54 127 158 102 180 66
The entry just left of 102 is 158
The smallest entry -> 54
The entry just right of the largest entry is 66

grid =
117 120 145 164 103 79 145 125 147 80 190 120 163 101 74 116
100 124 151 125 85 83 146 151 171 66 154 141 149 122 94 105
118 122 160 145 86 100 135 133 151 55 129 98 131 108 84 125
105 143 145 131 82 70 156 135 169 104 147 111 159 105 79 102
117 108 175 136 70 74 141 167 122 77 125 102 145 95 90 107
116 131 159 142 90 71 138 112 151 75 140 91 164 106 83 135
102 134 175 104 77 93 142 151 155 73 116 101 157 86 79 114
107 138 143 134 85 63 115 152 160 65 162 89 151 121 74 110
121 140 131 145 92 72 132 121 159 81 138 96 175 105 84 97
120 120 169 133 81 66 135 123 182 100 140 102 150 90 86 112
125 128 155 155 101 81 123 128 164 68 144 140 152 102 103 121
117 117 139 118 89 88 112 135 186 89 119 87 177 101 91 86
139 134 154 143 102 82 137 127 139 71 131 85 158 102 68 93
Read off the bottom-right entry.
Answer: 93
Read off the entry directly above 144.
Answer: 140
The second entry in reading order: 120
Read off the entry in the bottom-left corner.
Answer: 139
The top-left entry is 117
The 2nd largest entry is 186
The 3rd smallest entry -> 65
Read off the third largest entry.
Answer: 182
Read off the top-right entry.
Answer: 116
Read off the entry directly above the smallest entry.
Answer: 66
Read off the bottom entry of the column that holds the largest entry.
Answer: 131
Read off the fourth entry, reading row by row.
Answer: 164
Read off the entry directly below the smallest entry.
Answer: 104
Read off the last entry of the smallest entry's row.
Answer: 125
Read off the minimum.
Answer: 55
The bottom entry of the column that holds the smallest entry: 71
The third-last entry, reading row by row: 102
Read off the entry directly above 158.
Answer: 177
The entry just right of 111 is 159
Read off the 2nd entry on the diagonal from the top-right corner.
Answer: 94
Read off the entry just left of the smallest entry.
Answer: 151
The largest entry in the first row is 190
Read off the 2nd entry on the main diagonal.
Answer: 124
The 5th-last entry, reading row by row -> 85
Read off the largest entry in the last column.
Answer: 135
Read off the smallest entry in the first row.
Answer: 74
The entry just right of 106 is 83
Read off the largest entry in the last row.
Answer: 158

M = [[134, 137, 131, 138, 120, 111, 114, 135, 127, 123, 131, 126], [119, 109, 123, 107, 140, 153, 151, 117, 131, 131, 124, 134], [127, 145, 137, 138, 137, 133, 118, 125, 120, 129, 140, 113], [131, 92, 103, 105, 104, 110, 149, 136, 144, 125, 99, 165], [128, 145, 140, 139, 138, 131, 117, 126, 120, 128, 142, 111], [148, 149, 123, 157, 81, 54, 82, 164, 133, 111, 121, 139], [126, 122, 128, 122, 133, 136, 137, 123, 129, 131, 127, 129]]
The third largest entry is 157
Read off the entry just left of 165.
99
The entry just left of 142 is 128
Read off the third smallest entry.
82
The entry just left of 121 is 111
The 5th entry in reading order -> 120
The 1st entry in reading order is 134
Read off the entry just right of 107.
140
Read off the 2nd largest entry.
164
Read off the entry just left of 118.
133

Read these off the array that follows. Counting starts at 0.
1) Which number is the entry just right of 121?
2) Which number is the bottom-left entry?
3) Which number is the smallest entry?
4) Which number is the entry at row 2, column 1?
5) Which number is the entry in the bottom-right corner?
6) Which number is the entry at row 2, column 0?
190 128 82 122 98
147 107 114 149 110
191 121 92 138 84
172 138 113 104 114
1) 92
2) 172
3) 82
4) 121
5) 114
6) 191

Questions about the grid below. Counting starts at 0.
1) What is the entry just right of the smallest entry?
2) What is the bottom entry of the column that holds the smallest entry?
3) What is the entry directly below the smallest entry?
4) What is the entry directly below 107?
5) What is the entry in row 1 and column 0?
6) What is the entry at row 1, column 2?
7) What is the entry at row 0, column 0?
8) What is the entry at row 1, column 1?
array([[127,  92, 104,  68, 119,  95,  98, 122, 123, 144,  40, 178],
       [141, 107, 152,  91, 133, 143, 117, 123,  88, 156,  97, 191],
       [108,  93,  80,  68, 152,  95,  98, 120, 125, 129,  62, 100],
       [101,  89,  59,  73, 134, 101, 103, 121, 132, 129,  67, 100]])
1) 178
2) 67
3) 97
4) 93
5) 141
6) 152
7) 127
8) 107

Read these off the row that follows.
1) Read off the entry just left of the centre entry.
2) Read off the entry just right of the largest entry.
3) Read off the entry just left of 213.
84 86 162 181 84 62 202 81 78 214 86 184 57 195 213
1) 202
2) 86
3) 195

Questions about the row below.
1) Give the second entry.
2) Give the entry just right of the largest entry.
3) Give the 2nd largest entry.
4) Give the third smallest entry.
[102  49 134 189 118  42 181  50 191 113 177]
1) 49
2) 113
3) 189
4) 50

data =
62 197 55 187 123 189 154 111 75 47
134 58 156 115 141 58 140 105 50 154
116 115 119 124 149 155 187 93 103 132
65 159 83 185 134 112 90 104 184 84
192 158 191 92 96 83 132 65 141 65
90 174 143 170 54 210 99 179 179 71
123 140 167 150 170 165 137 137 206 197
128 66 117 52 90 88 181 100 104 121
The entry in the top-right corner?
Answer: 47
The third entry from the end, reading row by row -> 100
The last entry, reading row by row?
Answer: 121
The top-left entry is 62
The entry just left of 191: 158
The 2nd entry on the diagonal from the top-right corner -> 50
The 2nd entry, reading row by row?
Answer: 197
The entry just right of 99 is 179
The last entry of the largest entry's row?
Answer: 71
The entry directly above the largest entry?
Answer: 83
The 5th-last entry, reading row by row -> 88
The third entry, reading row by row is 55
The entry directly below 96?
Answer: 54
The largest entry in the last row?
Answer: 181
The second largest entry?
Answer: 206
The entry directly below the largest entry?
Answer: 165
The top entry of the column that holds the largest entry: 189
The 2nd-last entry, reading row by row -> 104
The entry just left of 111: 154
The entry in the bottom-left corner?
Answer: 128
The third smallest entry -> 52
The second entry on the main diagonal?
Answer: 58
The first entry of the largest entry's row?
Answer: 90
The largest entry in the last column -> 197

x =
127 143 159 168
118 117 126 140
125 100 81 71
128 162 189 203
199 183 160 138
165 151 129 105
160 168 166 154
192 204 202 187
156 134 120 116
The top-left entry -> 127
Which number is the largest entry in the first row?
Answer: 168
Which number is the entry just left of 202?
Answer: 204
The fifth-last entry, reading row by row -> 187
Which number is the bottom-left entry?
Answer: 156
The entry just left of 183 -> 199
Which number is the 3rd entry from the end, reading row by row?
Answer: 134
The entry directly above the largest entry: 168
The entry in the bottom-right corner is 116
Which number is the entry just left of the smallest entry?
Answer: 81
Which number is the entry just left of the largest entry?
Answer: 192

Read these off the table that follows. Indices start at 0.
1) Read off the entry in row 0 and column 0.
2) Read off the entry in row 0 and column 1.
3) Read off the entry just left of the largest entry.
4) Read off the entry in row 1 and column 1.
5) Read off the smallest entry.
6) Read off the entry at row 0, column 2.
7) Read off the top-right entry.
8) Read off the entry in the bottom-left corner.
173 116 186 132 117 143 143 136 113 102 136 175
168 115 183 134 120 143 142 134 117 104 134 170
175 122 185 131 116 141 143 129 111 99 143 177
175 105 197 145 110 158 154 147 121 113 124 171
170 146 138 74 130 73 130 116 79 86 156 174
163 128 166 131 114 137 139 127 120 107 143 166
127 113 136 143 111 146 144 145 140 144 114 117
175 102 200 148 108 159 157 148 122 112 124 169
163 96 182 155 94 164 164 160 135 137 110 146
175 112 189 135 112 145 147 140 116 105 134 174
183 117 199 127 114 139 148 134 104 96 142 182
142 86 166 150 101 154 162 166 137 144 97 124
129 127 125 129 121 129 133 130 129 128 128 128
134 99 152 149 102 154 156 156 142 149 106 118
162 121 181 137 123 147 139 129 118 106 136 165
90 169 66 154 73 100 170 107 183 134 165 92
1) 173
2) 116
3) 102
4) 115
5) 66
6) 186
7) 175
8) 90

arr = [[135, 124, 139, 171, 108, 218, 141, 130, 72, 153], [184, 96, 112, 138, 108, 218, 147, 111, 147, 119]]
The entry just left of 139 is 124
Report the entry just right of 184.
96
